Below are the code and all the weights of a small trained network. Each question names an input and a class and asks about switching units off, where a switched-off unit gives its printed mean instead of its output.

import numpy as np


def w(rows, s, z=0):
    codes = np.array(rows[::2]) - 128.0
    scale = np.full(codes.shape[1], s)
    scale[-1] = z or s
    return codes * scale


def norm(h):
    return h / np.sqrt((h * h).mean(-1, keepdims=True) + 1e-5)


def f(y):
    return np.maximum(y, 0)


def log_softmax(a):
    a = a - a.max(-1, keepdims=True)
    return a - np.log(np.exp(a).sum(-1, keepdims=True))


def net(x, mask):
    res = np.array(x, float).reshape(1, 3) / 4 @ E
    u = 0
    for l in range(4):
        y = f(norm(res) @ A[l][:, :-1].T + A[l][:, -1])
        res = res + np.where(mask[u : u + 7], y, B[l][:, -1]) @ B[l][:, :-1]
        u += 7
    return log_softmax(norm(res)[-1] @ U[:, :-1].T + U[:, -1])


A, B = {}, {}
E = w([
[128,138,197,229,226,111],'x0',
[253,60,175,135,94,54],'x1',
[235,231,139,135,123,194],'x2',
],0.00045)
A[0] = w([
[52,225,70,120,136,223,135],'0.n1',
[86,129,88,92,114,111,4],'0.n2',
[170,205,119,156,207,123,140],'0.n3',
[69,7,27,102,87,97,132],'0.n4',
[219,125,170,119,103,31,158],'0.n5',
[84,132,196,173,212,57,96],'0.n6',
[196,219,81,47,82,148,128],'0.n7',
],0.0011,0.0035)
B[0] = w([
[175,154,137,85,177,69,219],'0.n1',
[50,138,3,229,105,182,128],'0.n2',
[120,134,174,180,97,166,204],'0.n3',
[136,171,212,166,135,141,233],'0.n4',
[93,196,113,121,182,125,254],'0.n5',
[150,138,165,221,133,176,167],'0.n6',
[107,140,201,196,83,169,191],'0.n7',
],0.0017,0.0012)
A[1] = w([
[131,156,214,158,192,88,196],'1.n1',
[68,155,159,165,144,197,83],'1.n2',
[119,163,165,140,150,137,91],'1.n3',
[114,186,76,136,143,204,85],'1.n4',
[7,74,32,157,111,146,101],'1.n5',
[61,41,89,129,133,62,14],'1.n6',
[113,105,114,45,27,170,3],'1.n7',
],0.0017,0.0014)
B[1] = w([
[124,106,89,117,68,149,254],'1.n1',
[156,113,94,85,151,80,168],'1.n2',
[134,102,117,116,119,128,155],'1.n3',
[91,112,128,91,145,124,153],'1.n4',
[209,153,155,93,147,170,163],'1.n5',
[121,100,228,57,68,198,148],'1.n6',
[82,105,62,223,6,103,142],'1.n7',
],0.0024,0.0021)
A[2] = w([
[224,111,160,113,122,45,12],'2.n1',
[126,104,109,54,43,131,249],'2.n2',
[173,56,115,105,56,82,78],'2.n3',
[133,188,218,219,200,156,140],'2.n4',
[201,126,175,151,48,118,171],'2.n5',
[248,74,150,91,144,45,1],'2.n6',
[43,28,224,90,125,52,71],'2.n7',
],0.0016,0.00068)
B[2] = w([
[21,178,78,67,189,147,161],'2.n1',
[153,48,111,204,152,96,247],'2.n2',
[107,200,76,110,172,151,193],'2.n3',
[119,48,158,118,106,68,208],'2.n4',
[76,126,108,95,164,162,240],'2.n5',
[3,234,50,57,170,125,161],'2.n6',
[222,187,179,92,120,221,218],'2.n7',
],0.002,0.0015)
A[3] = w([
[79,169,83,78,186,67,56],'3.n1',
[80,72,180,127,119,136,163],'3.n2',
[113,130,96,136,3,94,9],'3.n3',
[109,115,183,203,148,51,93],'3.n4',
[158,78,83,170,134,147,142],'3.n5',
[146,149,211,88,89,169,58],'3.n6',
[184,165,213,98,90,178,6],'3.n7',
],0.0032,0.0015)
B[3] = w([
[44,186,40,24,209,195,229],'3.n1',
[184,177,123,166,143,137,246],'3.n2',
[229,98,80,220,124,71,165],'3.n3',
[177,83,36,163,50,89,198],'3.n4',
[107,110,143,60,113,69,209],'3.n5',
[217,212,194,203,215,150,245],'3.n6',
[215,197,254,196,225,175,251],'3.n7',
],0.0033,0.0015)
U = w([
[255,233,241,233,235,234,254],'0',
[21,224,11,15,249,241,251],'1',
[250,17,25,244,7,13,254],'2',
[89,15,94,47,41,17,113],'3',
[4,34,232,198,15,184,2],'4',
[11,34,247,188,3,186,2],'5',
[12,35,235,194,23,176,2],'6',
],0.0042,0.0037)

Each question gives the input, the list of numbers given to net, and the class t.
The units are the neurons (one row each of A and B). Each row of codes is followed by its name. A weight is (code - 128) times the scale printed after its matrix; where a second scale follows, it is the last column's (A, B and U).
mask holds one flag per neuron, layer by layer. A switched-off neuron (its flag False) gives its mean, the last column of its row in B, instead of its output. The means were averaged over made-up inputs and are rounded, as every weight is.
A unit's drop is (log p(t) with every unit on - log p(t) with that unit switched off) / (log p(t) with every unit on - log p(t) with every unit switched off).
The circuit of an input: a set's keep is (log p(t) with only the set's units on - log p(t) with every unit switched off) / (log p(t) with every unit on - log p(t) with every unit switched off). Starting from the 12 units with the biggest drops (on a tie, the unit counted first), units are removed one at a time, each time the one whose removal leaves the highest keep (on an exact tie, the one counted first), for as long as the keep stays at least 0.8.
circuit, biggest first: the units of the circuit, biggest drop first
unit that matters most: the unit with the biggest drop
top k neurons: the k neurons with the biggest drops, biggest first
k most important neurons of layer l: the k neurons of layer l with the biggest drops, biggest first
drop when u is switched off: that unit's drop, to one decimal
input [-8,0,-8], class 0: circuit, biggest first -> [0.n4; 2.n7]
input [8,-5,5], class 2: top 3 neurons -> [2.n4; 2.n7; 3.n4]
input [1,0,2], class 3: unit that matters most -> 3.n5
input [-5,-2,4], class 2: 2 most important neurons of layer 2 -> [2.n7; 2.n2]
input [-2,2,-3], class 3: circuit, biggest first -> [2.n2; 3.n5; 3.n6]
input [6,1,4], class 2: circuit, biggest first -> [2.n7; 2.n4; 3.n4]
input [-4,6,5], class 1: top 2 neurons -> [0.n4; 2.n7]
input [-6,-2,-6], class 0: 3 most important neurons of layer 1 -> [1.n6; 1.n1; 1.n5]
input [-5,-4,1], class 2: top 3 neurons -> [0.n5; 1.n7; 3.n3]
input [1,1,-2], class 3: top 2 neurons -> [1.n1; 3.n5]
input [-7,5,-3], class 2: top 2 neurons -> [1.n7; 0.n1]
input [0,0,3], class 3: 4 most important neurons of layer 3 -> [3.n5; 3.n7; 3.n6; 3.n1]
input [-6,-5,5], class 2: 2 most important neurons of layer 1 -> [1.n7; 1.n5]
input [-5,-3,-2], class 2: top neuron -> [0.n5]
input [0,-4,3], class 1: top 4 neurons -> [2.n7; 0.n4; 1.n6; 1.n4]
input [-2,-2,-2], class 3: 2 most important neurons of layer 0 -> [0.n5; 0.n4]
input [-1,-2,1], class 3: top 2 neurons -> [2.n2; 3.n5]
input [1,-1,2], class 3: drop when 3.n1 is switched off -> 0.1
input [-6,-1,-7], class 0: drop when 0.n4 is switched off -> 0.1
input [-2,6,5], class 1: drop when 3.n6 is switched off -> 0.0
input [-6,-2,0], class 2: unit that matters most -> 3.n3
